Below is a small trained network, with its code and all its weights. Each question gives an input and a target symbol and asks what happens when units are switched off, that is, made to give their printed mean instead of their output.

import numpy as np


def w(rows, s, z=0):
    codes = np.array(rows[::2]) - 128.0
    scale = np.full(codes.shape[1], s)
    scale[-1] = z or s
    return codes * scale


def f(y):
    return np.maximum(y, 0)


def softmax(a):
    e = np.exp(a - a.max(-1, keepdims=True))
    return e / e.sum(-1, keepdims=True)


def log_softmax(a):
    a = a - a.max(-1, keepdims=True)
    return a - np.log(np.exp(a).sum(-1, keepdims=True))


def net(x, mask):
    ids = ['ΔΛΞεηθμπστψω'.index(c) for c in x.split()]
    T = len(ids)
    res = E[ids] + P[:T]
    u = 0
    for l in range(2):
        q, k, v = (res @ M[l].T for M in (Q, K, V))
        z = softmax(np.where(np.tri(T) > 0, q @ k.T / 4**0.5, -1e9)) @ v
        res = res + np.where(mask[u], z, O[l][:, -1]) @ O[l][:, :-1]
        u += 1
        y = f(res @ A[l][:, :-1].T + A[l][:, -1])
        res = res + np.where(mask[u : u + 12], y, B[l][:, -1]) @ B[l][:, :-1]
        u += 12
    return log_softmax(res[-1] @ U[:, :-1].T + U[:, -1])


Q, K, V, O, A, B = {}, {}, {}, {}, {}, {}
E = w([
[146,156,49],'Δ',
[147,133,168],'Λ',
[166,117,96],'Ξ',
[190,103,100],'ε',
[138,141,152],'η',
[251,157,238],'θ',
[96,154,162],'μ',
[165,34,241],'π',
[110,165,167],'σ',
[117,163,160],'τ',
[74,202,223],'ψ',
[43,42,112],'ω',
],0.021)
P = w([
[15,124,124],'0',
[104,83,55],'1',
[75,104,75],'2',
[52,121,97],'3',
[169,70,13],'4',
[49,142,110],'5',
[140,100,39],'6',
[110,123,64],'7',
[125,119,49],'8',
[1,187,151],'9',
],0.0042)
Q[0] = w([
[57,7,140],'L0H1',
[120,139,85],'L0H1',
[168,214,177],'L0H1',
[144,156,149],'L0H1',
],0.014)
K[0] = w([
[31,98,57],'L0H1',
[236,130,130],'L0H1',
[133,108,254],'L0H1',
[129,123,183],'L0H1',
],0.009)
V[0] = w([
[105,115,137],'L0H1',
[101,2,125],'L0H1',
[185,11,144],'L0H1',
[187,26,150],'L0H1',
],0.0079)
O[0] = w([
[254,93,80,77],'L0H1',
[44,180,200,1],'L0H1',
[147,90,175,68],'L0H1',
[66,211,118,73],'L0H1',
],0.0076,0.0015)
A[0] = w([
[117,238,134,149],'L0N1',
[103,136,183,125],'L0N2',
[11,100,150,159],'L0N3',
[92,151,129,117],'L0N4',
[65,151,32,254],'L0N5',
[160,174,164,65],'L0N6',
[91,143,29,231],'L0N7',
[137,21,139,162],'L0N8',
[176,151,201,251],'L0N9',
[106,15,169,198],'L0N10',
[162,247,69,165],'L0N11',
[128,92,94,128],'L0N12',
],0.012,0.006)
B[0] = w([
[185,90,112,164],'L0N1',
[144,71,84,144],'L0N2',
[112,143,150,157],'L0N3',
[152,198,81,137],'L0N4',
[180,218,198,253],'L0N5',
[196,178,122,135],'L0N6',
[185,198,191,246],'L0N7',
[74,137,177,158],'L0N8',
[226,56,150,181],'L0N9',
[167,158,255,162],'L0N10',
[119,159,253,216],'L0N11',
[54,159,153,157],'L0N12',
],0.0089,0.012)
Q[1] = w([
[254,199,131],'L1H1',
[140,98,105],'L1H1',
[104,159,130],'L1H1',
[208,160,188],'L1H1',
],0.0098)
K[1] = w([
[244,181,254],'L1H1',
[140,162,62],'L1H1',
[126,129,116],'L1H1',
[144,133,212],'L1H1',
],0.0086)
V[1] = w([
[49,124,123],'L1H1',
[140,167,90],'L1H1',
[193,11,66],'L1H1',
[179,166,78],'L1H1',
],0.012)
O[1] = w([
[46,210,246,69],'L1H1',
[169,253,140,117],'L1H1',
[218,120,192,3],'L1H1',
[203,139,104,126],'L1H1',
],0.0052,0.046)
A[1] = w([
[219,47,204,153],'L1N1',
[86,136,117,69],'L1N2',
[163,122,2,129],'L1N3',
[158,162,106,139],'L1N4',
[150,186,109,166],'L1N5',
[142,125,191,88],'L1N6',
[49,145,211,221],'L1N7',
[144,172,85,64],'L1N8',
[145,186,168,61],'L1N9',
[105,198,66,91],'L1N10',
[40,100,57,165],'L1N11',
[135,7,142,3],'L1N12',
],0.012,0.015)
B[1] = w([
[63,96,139,243],'L1N1',
[57,132,199,138],'L1N2',
[104,144,86,245],'L1N3',
[157,99,156,207],'L1N4',
[167,106,127,248],'L1N5',
[97,175,86,148],'L1N6',
[188,104,83,220],'L1N7',
[78,84,150,181],'L1N8',
[35,172,86,176],'L1N9',
[122,112,89,240],'L1N10',
[154,209,198,219],'L1N11',
[178,244,86,181],'L1N12',
],0.011,0.016)
U = w([
[110,151,99,139],'Δ',
[2,95,125,137],'Λ',
[241,157,167,3],'Ξ',
[130,107,153,213],'ε',
[79,98,136,146],'η',
[133,75,96,2],'θ',
[178,124,159,189],'μ',
[118,121,149,146],'π',
[119,113,156,252],'σ',
[126,114,145,128],'τ',
[57,88,126,116],'ψ',
[102,155,171,102],'ω',
],0.017,0.0052)

Each question gives the input, a string of symbols that net reads in full, and the target symbol t.
The units are the heads (4 rows each of Q, K, V and O) and the neurons (one row each of A and B). Each row of codes is followed by its name. A weight is (code - 128) times the scale printed after its matrix; where a second scale follows, it is the last column's (O, A, B and U).
mask holds one flag per unit, layer by layer, with each layer's heads first. A switched-off unit (its flag False) gives its mean, the last column of its rows in O or B, instead of its output. The means were averaged over made-up inputs and are rounded, as every weight is.
A unit's drop is (log p(t) with every unit on - log p(t) with that unit switched off) / (log p(t) with every unit on - log p(t) with every unit switched off).
The circuit of an input: a set's keep is (log p(t) with only the set's units on - log p(t) with every unit switched off) / (log p(t) with every unit on - log p(t) with every unit switched off). Starting from the 12 units with the biggest drops (on a tie, the unit counted first), units are removed one at a time, each time the one whose removal leaves the highest keep (on an exact tie, the one counted first), for as long as the keep stays at least 0.8.
circuit, biggest first: the units of the circuit, biggest drop first
unit that matters most: the unit with the biggest drop
top k neurons in layer l: the k neurons of layer l with the biggest drops, biggest first
drop when u is switched off: that unit's drop, to one decimal
input θ ε μ, target θ: circuit, biggest first => [L1H1 L1N11 L0N9]
input Δ Δ ε Δ Δ Ξ Λ θ ε, target θ: unit that matters most => L1H1
input Δ μ τ τ μ ω μ ψ τ, target ω: top 4 neurons in layer 1 => [L1N11 L1N2 L1N5 L1N1]
input θ σ σ, target θ: circuit, biggest first => [L1N1 L1H1 L0N9]
input Ξ σ Δ Δ Δ σ ψ ψ Δ μ, target Δ: circuit, biggest first => [L0N11 L1H1 L0N7 L1N1]
input Δ ε ε Ξ Δ ω η, target ω: top 3 neurons in layer 0 => [L0N10 L0N3 L0N8]
input Λ Λ Δ Δ Δ θ Ξ Ξ, target θ: circuit, biggest first => [L1H1 L1N11]
input Ξ Δ ε θ μ τ Ξ τ, target θ: circuit, biggest first => [L1H1 L0N9 L1N1]
input Δ θ Ξ Δ ψ, target Δ: top 3 neurons in layer 1 => [L1N3 L1N1 L1N7]
input Ξ Ξ θ σ ε, target θ: top 3 neurons in layer 0 => [L0N9 L0N6 L0N11]
input Λ θ σ τ, target θ: circuit, biggest first => [L1N1 L1H1 L0N9]
input Ξ Δ ε θ ψ, target θ: top 2 neurons in layer 0 => [L0N9 L0N6]
input Δ Δ Δ Δ Δ ψ ψ Λ, target Δ: top 2 neurons in layer 0 => [L0N5 L0N7]
input Λ μ π, target Λ: circuit, biggest first => [L1N1]
input Ξ Δ Ξ ω Ξ, target ω: top 4 neurons in layer 0 => [L0N10 L0N3 L0N8 L0N9]
input Δ τ μ Δ Δ μ, target Δ: top 3 neurons in layer 0 => [L0N11 L0N7 L0N5]
input θ Ξ Δ Δ ψ, target Δ: top 4 neurons in layer 1 => [L1N3 L1N1 L1N11 L1N7]
input μ τ Δ ε ε, target Δ: top 3 neurons in layer 1 => [L1N3 L1N1 L1N11]
input τ Δ Δ θ Λ, target θ: top 2 neurons in layer 1 => [L1N9 L1N11]
input Δ Ξ μ ω Λ, target ω: unit that matters most => L1N11
input Ξ μ η Λ, target Λ: top 2 neurons in layer 1 => [L1N1 L1N7]
input Λ Λ Ξ Ξ, target Ξ: top 3 neurons in layer 0 => [L0N7 L0N5 L0N11]
input π η Δ Δ Δ Δ μ, target Ξ: top 4 neurons in layer 0 => [L0N10 L0N3 L0N9 L0N8]
input ε ε θ, target θ: drop when L1N1 is switched off => 3.3
input θ Δ ω, target ω: drop when L0N5 is switched off => 0.0
input μ Δ ε Δ ε ω ε, target ω: drop when L0N10 is switched off => 0.9
input Δ Ξ σ ω μ μ, target ω: unit that matters most => L1N11
input μ Δ η Δ Λ μ θ τ Ξ, target θ: drop when L1N1 is switched off => 0.6
